Below is a small trained network, with its code and all its weights. Each question gives an input and a target symbol and asks what happens when units are switched off, that is, made to give their printed mean instead of their output.

import numpy as np


def w(rows, s, z=0):
    codes = np.array(rows[::2]) - 128.0
    scale = np.full(codes.shape[1], s)
    scale[-1] = z or s
    return codes * scale


def norm(h):
    return h / np.sqrt((h * h).mean(-1, keepdims=True) + 1e-5)


def f(y):
    return np.maximum(y, 0)


def softmax(a):
    e = np.exp(a - a.max(-1, keepdims=True))
    return e / e.sum(-1, keepdims=True)


def log_softmax(a):
    a = a - a.max(-1, keepdims=True)
    return a - np.log(np.exp(a).sum(-1, keepdims=True))


def net(x, mask):
    ids = ['βδελμξπτφ'.index(c) for c in x.split()]
    T = len(ids)
    res = E[ids] + P[:T]
    r = norm(res)
    for j in range(2):
        rows = slice(3 * j, 3 * j + 3)
        q, k, v = (r @ M[0][rows].T for M in (Q, K, V))
        z = softmax(np.where(np.tri(T) > 0, q @ k.T / 3**0.5, -1e9)) @ v
        o = O[0][rows]
        res = res + np.where(mask[j], z, o[:, -1]) @ o[:, :-1]
    y = f(norm(res) @ A[0][:, :-1].T + A[0][:, -1])
    res = res + np.where(mask[2:6], y, B[0][:, -1]) @ B[0][:, :-1]
    return log_softmax(norm(res)[-1] @ U[:, :-1].T + U[:, -1])


Q, K, V, O, A, B = {}, {}, {}, {}, {}, {}
E = w([
[150,108,108,179,230,154,94],'β',
[121,138,66,153,92,210,140],'δ',
[214,73,107,154,93,155,133],'ε',
[186,104,95,39,148,117,116],'λ',
[216,143,171,140,134,175,155],'μ',
[139,182,152,134,162,254,116],'ξ',
[183,197,95,119,117,105,82],'π',
[124,116,81,63,95,135,118],'τ',
[155,159,160,213,88,151,108],'φ',
],0.026)
P = w([
[4,29,155,119,121,69,130],'0',
[146,145,57,159,105,127,140],'1',
[150,141,58,162,111,122,139],'2',
[159,137,58,156,106,122,135],'3',
[161,126,60,152,100,122,126],'4',
[170,124,65,164,97,126,114],'5',
[172,115,71,164,93,128,110],'6',
[175,107,71,151,91,123,109],'7',
[169,113,66,158,96,132,102],'8',
],0.011)
Q[0] = w([
[130,108,210,129,149,160,170],'H0',
[171,108,92,102,99,195,89],'H0',
[251,112,105,171,66,190,11],'H0',
[191,92,95,164,129,191,12],'H1',
[170,149,99,152,116,142,124],'H1',
[142,144,67,140,210,97,119],'H1',
],0.013)
K[0] = w([
[123,135,100,117,107,175,79],'H0',
[37,102,123,141,116,96,103],'H0',
[1,64,145,167,155,60,46],'H0',
[81,30,182,123,172,168,167],'H1',
[92,54,152,137,172,114,129],'H1',
[122,105,107,77,109,121,139],'H1',
],0.013)
V[0] = w([
[143,123,105,184,249,101,141],'H0',
[94,77,123,169,157,137,160],'H0',
[131,148,57,132,138,134,148],'H0',
[98,60,114,118,170,123,161],'H1',
[157,122,158,97,38,167,179],'H1',
[105,151,155,93,126,142,132],'H1',
],0.018)
O[0] = w([
[149,131,159,11,34,178,91,178],'H0',
[201,170,120,114,21,108,84,254],'H0',
[92,98,197,157,65,187,98,101],'H0',
[206,40,192,56,84,186,97,212],'H1',
[172,214,95,152,48,181,254,77],'H1',
[58,97,82,104,48,84,157,102],'H1',
],0.012,0.0071)
A[0] = w([
[174,49,99,108,149,156,38,200],'N0',
[158,143,53,90,177,191,197,238],'N1',
[159,223,193,141,68,173,77,249],'N2',
[159,107,88,158,196,126,11,225],'N3',
],0.012,0.0016)
B[0] = w([
[93,205,114,177,85,114,65,232],'N0',
[46,14,218,28,144,99,144,192],'N1',
[16,148,174,162,196,42,146,251],'N2',
[178,224,50,89,98,251,110,221],'N3',
],0.012,0.011)
U = w([
[155,155,142,98,109,214,56,253],'β',
[64,105,186,117,241,183,111,135],'δ',
[233,5,101,170,128,164,138,180],'ε',
[209,36,169,53,186,54,39,175],'λ',
[34,86,99,90,67,32,104,97],'μ',
[116,128,88,103,47,236,233,43],'ξ',
[130,152,157,236,115,111,128,64],'π',
[168,226,70,71,196,100,129,126],'τ',
[244,119,254,99,177,110,162,88],'φ',
],0.0094,0.0028)

Each question gives the input, a string of symbols that net reads in full, and the target symbol t.
The units are the heads (3 rows each of Q, K, V and O) and the neurons (one row each of A and B). Each row of codes is followed by its name. A weight is (code - 128) times the scale printed after its matrix; where a second scale follows, it is the last column's (O, A, B and U).
mask holds one flag per unit, heads first, then neurons. A switched-off unit (its flag False) gives its mean, the last column of its rows in O or B, instead of its output. The means were averaged over made-up inputs and are rounded, as every weight is.
A unit's drop is (log p(t) with every unit on - log p(t) with that unit switched off) / (log p(t) with every unit on - log p(t) with every unit switched off).
The circuit of an input: a set's keep is (log p(t) with only the set's units on - log p(t) with every unit switched off) / (log p(t) with every unit on - log p(t) with every unit switched off). Starting from all 6 units, units are removed one at a time, each time the one whose removal leaves the highest keep (on an exact tie, the one counted first), for as long as the keep stays at least 0.8.
circuit, biggest first: the units of the circuit, biggest drop first
k most important neurons: the k neurons with the biggest drops, biggest first
heads that matter: for each layer, one digit per head in row order, 1 if its drop is at least 0.15 and else 0, layers parted by /
drop when u is switched off: that unit's drop, to one decimal
input μ ξ φ λ λ δ ξ φ μ, target ξ: circuit, biggest first	(H1)
input τ φ δ δ, target ε: 3 most important neurons	(N2, N3, N0)
input π φ φ δ, target δ: heads that matter	10
input φ φ ξ ξ φ β ε φ, target τ: heads that matter	10
input ε φ β π, target φ: heads that matter	01
input ε τ ξ ξ ξ φ, target φ: heads that matter	01
input β μ π, target λ: heads that matter	11
input δ ξ μ ε ξ δ π δ, target π: heads that matter	10
input ξ ξ β φ λ ξ δ, target μ: heads that matter	01
input ξ φ φ ξ ξ φ φ β, target μ: circuit, biggest first	(H0, H1, N3)
input π μ μ, target δ: 2 most important neurons	(N1, N3)
input μ φ π φ, target ξ: heads that matter	01
input φ ξ τ φ τ φ, target τ: heads that matter	10
input φ μ δ φ λ δ β β λ, target τ: circuit, biggest first	(H0)
input ξ ξ ε λ, target μ: 2 most important neurons	(N1, N3)
input δ φ ξ β, target π: circuit, biggest first	(H0, H1, N2)
input ξ ξ δ φ ξ ξ π β π, target μ: 2 most important neurons	(N2, N3)
input τ λ φ ξ β, target ε: heads that matter	11
input φ λ ξ ε φ δ ξ ξ, target δ: heads that matter	01
input φ φ φ ξ μ π β ε τ, target τ: heads that matter	11
input δ φ ξ, target π: circuit, biggest first	(H0)
input μ φ π μ μ φ μ π, target ξ: heads that matter	01
input φ φ β λ β ξ δ ξ, target τ: heads that matter	10
input ξ ξ ξ, target δ: heads that matter	00
input ξ φ π μ π β ε φ, target μ: drop when H0 is switched off	-0.1
input φ φ ξ β, target τ: drop when H0 is switched off	0.6
input φ φ φ δ τ λ β λ μ, target τ: most important neuron	(N3)
input φ λ φ ε ξ, target τ: drop when H1 is switched off	0.2
input μ ξ ξ β ξ β, target ξ: drop when N3 is switched off	0.0
